Below are the code and all the weights of a small trained network. Each question names an input and a target symbol and asks about switching units off, where a switched-off unit gives its printed mean instead of its output.

import numpy as np


def w(rows, s, z=0):
    codes = np.array(rows[::2]) - 128.0
    scale = np.full(codes.shape[1], s)
    scale[-1] = z or s
    return codes * scale


def softmax(a):
    e = np.exp(a - a.max(-1, keepdims=True))
    return e / e.sum(-1, keepdims=True)


def log_softmax(a):
    a = a - a.max(-1, keepdims=True)
    return a - np.log(np.exp(a).sum(-1, keepdims=True))


def net(x, mask):
    ids = ['αδθλξστφ'.index(c) for c in x.split()]
    T = len(ids)
    res = E[ids] + P[:T]
    u = 0
    for l in range(3):
        r = res
        for j in range(2):
            rows = slice(4 * j, 4 * j + 4)
            q, k, v = (r @ M[l][rows].T for M in (Q, K, V))
            z = softmax(np.where(np.tri(T) > 0, q @ k.T / 4**0.5, -1e9)) @ v
            o = O[l][rows]
            res = res + np.where(mask[u + j], z, o[:, -1]) @ o[:, :-1]
        u += 2
    return log_softmax(res[-1] @ U[:, :-1].T + U[:, -1])


Q, K, V, O = {}, {}, {}, {}
E = w([
[136,131,74],'α',
[143,141,9],'δ',
[109,69,232],'θ',
[137,128,89],'λ',
[61,148,156],'ξ',
[136,165,76],'σ',
[184,72,111],'τ',
[84,59,84],'φ',
],0.014)
P = w([
[172,117,16],'0',
[86,178,157],'1',
[62,124,135],'2',
[42,107,95],'3',
[91,71,115],'4',
[1,113,134],'5',
[68,76,134],'6',
[58,70,198],'7',
[87,85,137],'8',
[60,86,127],'9',
],0.0035)
Q[0] = w([
[32,104,77],'L0H0',
[203,203,108],'L0H0',
[2,13,34],'L0H0',
[219,121,118],'L0H0',
[211,81,153],'L0H1',
[186,159,156],'L0H1',
[192,49,108],'L0H1',
[3,128,110],'L0H1',
],0.0079)
K[0] = w([
[65,25,209],'L0H0',
[187,97,70],'L0H0',
[70,20,215],'L0H0',
[219,108,95],'L0H0',
[223,21,138],'L0H1',
[161,152,254],'L0H1',
[243,43,118],'L0H1',
[60,241,83],'L0H1',
],0.0073)
V[0] = w([
[16,180,170],'L0H0',
[85,67,223],'L0H0',
[254,150,104],'L0H0',
[111,53,180],'L0H0',
[11,71,70],'L0H1',
[204,61,133],'L0H1',
[11,179,91],'L0H1',
[19,198,89],'L0H1',
],0.0081)
O[0] = w([
[221,170,108,128],'L0H0',
[212,71,199,146],'L0H0',
[23,165,159,51],'L0H0',
[188,70,152,167],'L0H0',
[166,51,126,254],'L0H1',
[2,107,138,129],'L0H1',
[244,80,119,182],'L0H1',
[211,132,78,173],'L0H1',
],0.0069,0.0053)
Q[1] = w([
[75,144,216],'L1H0',
[99,144,147],'L1H0',
[102,193,246],'L1H0',
[161,138,92],'L1H0',
[128,115,106],'L1H1',
[144,181,135],'L1H1',
[100,195,170],'L1H1',
[135,132,112],'L1H1',
],0.012)
K[1] = w([
[229,106,215],'L1H0',
[187,111,143],'L1H0',
[214,225,201],'L1H0',
[102,117,62],'L1H0',
[125,129,158],'L1H1',
[104,157,126],'L1H1',
[93,254,117],'L1H1',
[74,80,115],'L1H1',
],0.0082)
V[1] = w([
[108,80,94],'L1H0',
[39,35,2],'L1H0',
[144,48,56],'L1H0',
[144,219,122],'L1H0',
[74,158,128],'L1H1',
[150,71,160],'L1H1',
[144,116,180],'L1H1',
[130,6,141],'L1H1',
],0.0067)
O[1] = w([
[111,110,182,166],'L1H0',
[93,153,254,250],'L1H0',
[159,105,203,191],'L1H0',
[139,182,100,104],'L1H0',
[128,202,168,92],'L1H1',
[47,52,179,162],'L1H1',
[127,100,119,124],'L1H1',
[85,79,153,207],'L1H1',
],0.0067,0.013)
Q[2] = w([
[155,226,128],'L2H0',
[179,163,69],'L2H0',
[170,152,242],'L2H0',
[167,86,158],'L2H0',
[154,161,81],'L2H1',
[166,131,2],'L2H1',
[186,90,94],'L2H1',
[89,195,66],'L2H1',
],0.0073)
K[2] = w([
[234,120,55],'L2H0',
[152,68,8],'L2H0',
[146,206,110],'L2H0',
[154,178,92],'L2H0',
[163,253,136],'L2H1',
[94,209,43],'L2H1',
[145,156,86],'L2H1',
[115,145,79],'L2H1',
],0.0052)
V[2] = w([
[155,169,234],'L2H0',
[200,178,133],'L2H0',
[143,88,49],'L2H0',
[159,254,87],'L2H0',
[55,147,184],'L2H1',
[164,213,142],'L2H1',
[225,113,156],'L2H1',
[22,40,128],'L2H1',
],0.0064)
O[2] = w([
[37,47,137,175],'L2H0',
[70,163,181,90],'L2H0',
[179,212,253,83],'L2H0',
[87,154,127,55],'L2H0',
[111,94,42,169],'L2H1',
[81,181,109,29],'L2H1',
[64,76,254,160],'L2H1',
[181,29,137,254],'L2H1',
],0.0049,0.011)
U = w([
[107,144,114,114],'α',
[2,142,166,60],'δ',
[189,128,44,150],'θ',
[115,142,106,167],'λ',
[212,188,190,165],'ξ',
[139,168,122,253],'σ',
[66,87,58,45],'τ',
[137,100,128,120],'φ',
],0.0061,0.0034)

Each question gives the input, a string of symbols that net reads in full, and the target symbol t.
The units are the heads (4 rows each of Q, K, V and O). Each row of codes is followed by its name. A weight is (code - 128) times the scale printed after its matrix; where a second scale follows, it is the last column's (O and U).
mask holds one flag per head, layer by layer. A switched-off head (its flag False) gives its mean, the last column of its rows in O, instead of its output. The means were averaged over made-up inputs and are rounded, as every weight is.
A unit's drop is (log p(t) with every unit on - log p(t) with that unit switched off) / (log p(t) with every unit on - log p(t) with every unit switched off).
The circuit of an input: a set's keep is (log p(t) with only the set's units on - log p(t) with every unit switched off) / (log p(t) with every unit on - log p(t) with every unit switched off). Starting from all 6 units, units are removed one at a time, each time the one whose removal leaves the highest keep (on an exact tie, the one counted first), for as long as the keep stays at least 0.8.
circuit, biggest first: the units of the circuit, biggest drop first
most important unit: the unit with the biggest drop
heads that matter: for each layer, one digit per head in row order, 1 if its drop is at least 0.15 and else 0, layers parted by /
drop of u: that unit's drop, to one decimal
input ξ λ δ δ, target ξ: heads that matter	01 / 11 / 11
input τ θ τ δ α α α ξ τ, target τ: circuit, biggest first	L0H1; L2H0; L2H1
input δ σ σ, target δ: heads that matter	10 / 11 / 11
input ξ ξ λ, target ξ: heads that matter	11 / 10 / 11
input σ δ θ ξ, target ξ: heads that matter	11 / 10 / 00
input ξ δ θ σ α, target ξ: heads that matter	11 / 10 / 11
input ξ δ δ, target ξ: circuit, biggest first	L2H0; L0H1; L1H0; L2H1
input δ θ φ ξ τ, target δ: circuit, biggest first	L0H0; L0H1; L1H0; L1H1
input ξ σ θ φ δ σ, target ξ: circuit, biggest first	L2H0; L1H0; L2H1; L0H1
input δ ξ σ, target δ: heads that matter	10 / 10 / 11
input τ τ δ σ α ξ δ ξ τ, target τ: circuit, biggest first	L0H1; L0H0; L1H0; L2H1
input δ δ τ τ, target δ: circuit, biggest first	L0H0; L0H1
input δ α α, target δ: circuit, biggest first	L0H0; L1H0
input ξ α σ, target ξ: circuit, biggest first	L2H0; L0H1; L1H0; L2H1
input θ θ σ, target θ: most important unit	L1H0
input ξ δ δ ξ λ λ, target ξ: drop of L2H0	0.4
input ξ ξ φ, target ξ: drop of L2H0	0.5
input τ τ λ τ θ, target τ: drop of L1H1	-0.1
